Here is a tiny trained network, its code and every weight. The questions are about switching its units off for an input and a target symbol, where a switched-off unit gives its printed mean instead of its output.

import numpy as np


def w(rows, s, z=0):
    codes = np.array(rows[::2]) - 128.0
    scale = np.full(codes.shape[1], s)
    scale[-1] = z or s
    return codes * scale


def f(y):
    return np.maximum(y, 0)


def softmax(a):
    e = np.exp(a - a.max(-1, keepdims=True))
    return e / e.sum(-1, keepdims=True)


def log_softmax(a):
    a = a - a.max(-1, keepdims=True)
    return a - np.log(np.exp(a).sum(-1, keepdims=True))


def net(x, mask):
    ids = ['αγδζηθλξπστφψ'.index(c) for c in x.split()]
    T = len(ids)
    res = E[ids] + P[:T]
    r = res
    for j in range(3):
        rows = slice(3 * j, 3 * j + 3)
        q, k, v = (r @ M[0][rows].T for M in (Q, K, V))
        z = softmax(np.where(np.tri(T) > 0, q @ k.T / 3**0.5, -1e9)) @ v
        o = O[0][rows]
        res = res + np.where(mask[j], z, o[:, -1]) @ o[:, :-1]
    y = f(res @ A[0][:, :-1].T + A[0][:, -1])
    res = res + np.where(mask[3:19], y, B[0][:, -1]) @ B[0][:, :-1]
    return log_softmax(res[-1] @ U[:, :-1].T + U[:, -1])


Q, K, V, O, A, B = {}, {}, {}, {}, {}, {}
E = w([
[161,138,35],'α',
[135,129,53],'γ',
[91,2,198],'δ',
[151,133,17],'ζ',
[128,165,143],'η',
[103,161,63],'θ',
[120,163,142],'λ',
[191,148,63],'ξ',
[57,169,98],'π',
[124,200,180],'σ',
[39,165,114],'τ',
[167,204,168],'φ',
[33,174,204],'ψ',
],0.015)
P = w([
[119,55,157],'0',
[120,110,135],'1',
[118,142,115],'2',
[113,172,104],'3',
[113,196,97],'4',
[114,221,92],'5',
[111,237,81],'6',
[104,255,83],'7',
],0.011)
Q[0] = w([
[197,63,155],'h0',
[130,87,85],'h0',
[128,95,234],'h0',
[128,97,241],'h1',
[92,249,101],'h1',
[61,183,177],'h1',
[134,54,174],'h2',
[15,179,202],'h2',
[206,187,124],'h2',
],0.016)
K[0] = w([
[109,8,181],'h0',
[116,147,204],'h0',
[169,18,120],'h0',
[69,66,117],'h1',
[137,188,63],'h1',
[48,187,51],'h1',
[140,61,124],'h2',
[46,125,84],'h2',
[198,222,99],'h2',
],0.018)
V[0] = w([
[191,187,170],'h0',
[34,84,146],'h0',
[62,160,211],'h0',
[245,118,152],'h1',
[89,95,90],'h1',
[19,110,102],'h1',
[82,121,164],'h2',
[87,74,118],'h2',
[74,162,160],'h2',
],0.013)
O[0] = w([
[211,89,207,170],'h0',
[2,236,103,42],'h0',
[74,209,242,107],'h0',
[221,144,202,75],'h1',
[74,78,121,142],'h1',
[73,118,106,126],'h1',
[106,93,191,66],'h2',
[213,110,189,3],'h2',
[47,89,187,180],'h2',
],0.0092,0.0035)
A[0] = w([
[114,176,134,190],'n0',
[106,12,162,128],'n1',
[160,237,101,126],'n2',
[107,100,240,120],'n3',
[171,63,106,167],'n4',
[153,146,111,150],'n5',
[68,132,78,152],'n6',
[67,86,139,192],'n7',
[99,95,79,212],'n8',
[170,55,104,1],'n9',
[74,138,131,155],'n10',
[111,89,40,94],'n11',
[36,195,157,60],'n12',
[123,66,178,233],'n13',
[81,98,164,65],'n14',
[150,160,247,252],'n15',
],0.011,0.0078)
B[0] = w([
[81,130,110,202],'n0',
[51,38,124,148],'n1',
[88,65,113,217],'n2',
[159,217,142,171],'n3',
[181,75,133,214],'n4',
[137,115,115,185],'n5',
[149,152,181,245],'n6',
[104,157,88,219],'n7',
[159,181,154,237],'n8',
[6,202,109,167],'n9',
[106,96,95,215],'n10',
[136,166,172,222],'n11',
[176,64,101,255],'n12',
[175,84,176,172],'n13',
[157,89,102,167],'n14',
[83,107,213,216],'n15',
],0.013,0.011)
U = w([
[233,80,12,123],'α',
[102,158,95,255],'γ',
[68,11,138,30],'δ',
[210,201,142,74],'ζ',
[81,124,170,205],'η',
[71,254,112,124],'θ',
[102,130,163,126],'λ',
[184,29,139,174],'ξ',
[68,141,13,75],'π',
[147,195,177,113],'σ',
[122,126,95,140],'τ',
[163,187,192,72],'φ',
[136,151,146,190],'ψ',
],0.0093,0.006)

Each question gives the input, a string of symbols that net reads in full, and the target symbol t.
The units are the heads (3 rows each of Q, K, V and O) and the neurons (one row each of A and B). Each row of codes is followed by its name. A weight is (code - 128) times the scale printed after its matrix; where a second scale follows, it is the last column's (O, A, B and U).
mask holds one flag per unit, heads first, then neurons. A switched-off unit (its flag False) gives its mean, the last column of its rows in O or B, instead of its output. The means were averaged over made-up inputs and are rounded, as every weight is.
A unit's drop is (log p(t) with every unit on - log p(t) with that unit switched off) / (log p(t) with every unit on - log p(t) with every unit switched off).
The circuit of an input: a set's keep is (log p(t) with only the set's units on - log p(t) with every unit switched off) / (log p(t) with every unit on - log p(t) with every unit switched off). Starting from the 12 units with the biggest drops (on a tie, the unit counted first), units are removed one at a time, each time the one whose removal leaves the highest keep (on an exact tie, the one counted first), for as long as the keep stays at least 0.8.
units of the circuit, in order: the units of the circuit, biggest drop first
most important unit: the unit with the biggest drop
top k neurons: the k neurons with the biggest drops, biggest first
drop when u is switched off: that unit's drop, to one decimal
input φ θ ξ η ξ, target α: units of the circuit, in order -> h2; n15
input γ γ τ γ η ξ α, target α: units of the circuit, in order -> h0
input π φ η θ τ δ η φ, target η: units of the circuit, in order -> h0; n15; h2
input ξ ξ θ ψ δ γ, target δ: units of the circuit, in order -> h0; n12; n2
input η δ θ ζ θ ξ, target α: units of the circuit, in order -> h0; n15
input φ ξ λ φ σ η σ ξ, target η: units of the circuit, in order -> h0; n15; n12; n8
input τ α φ ζ λ ζ θ φ, target θ: units of the circuit, in order -> h2; n4
input τ η π φ, target π: units of the circuit, in order -> h1; n15
input ξ ξ φ τ θ ζ δ ζ, target ζ: top 2 neurons -> n11; n8
input γ ξ φ η τ α, target π: units of the circuit, in order -> h0; n15; n2
input γ σ φ θ δ ψ φ η, target φ: units of the circuit, in order -> h0; n3
input ξ θ φ, target θ: top 2 neurons -> n12; n4
input λ ζ η τ ζ, target π: units of the circuit, in order -> h0; n2; n15
input δ τ ξ, target π: units of the circuit, in order -> h0; h2; n2
input η ξ δ ξ σ, target ξ: units of the circuit, in order -> h0
input ζ φ ξ ξ θ, target θ: units of the circuit, in order -> n12; n4
input ψ ζ ξ α φ, target α: top 2 neurons -> n15; n6
input θ ξ α, target α: top 3 neurons -> n4; n15; n6
input ψ δ ζ, target δ: top 3 neurons -> n12; n2; n6
input θ τ η η τ γ ξ, target π: most important unit -> n2
input ξ η θ λ ξ φ λ, target φ: top 2 neurons -> n12; n3
input ξ ζ π γ ξ σ α, target η: top 2 neurons -> n15; n12
input η η φ, target η: top 2 neurons -> n15; n8
input ξ φ ξ δ σ γ, target η: drop when n15 is switched off -> 0.3
input τ φ γ ξ, target ξ: drop when h1 is switched off -> 0.9
input ξ ξ θ τ ζ, target π: drop when n0 is switched off -> 0.2
input π ζ ξ ψ η θ η δ, target δ: most important unit -> n1
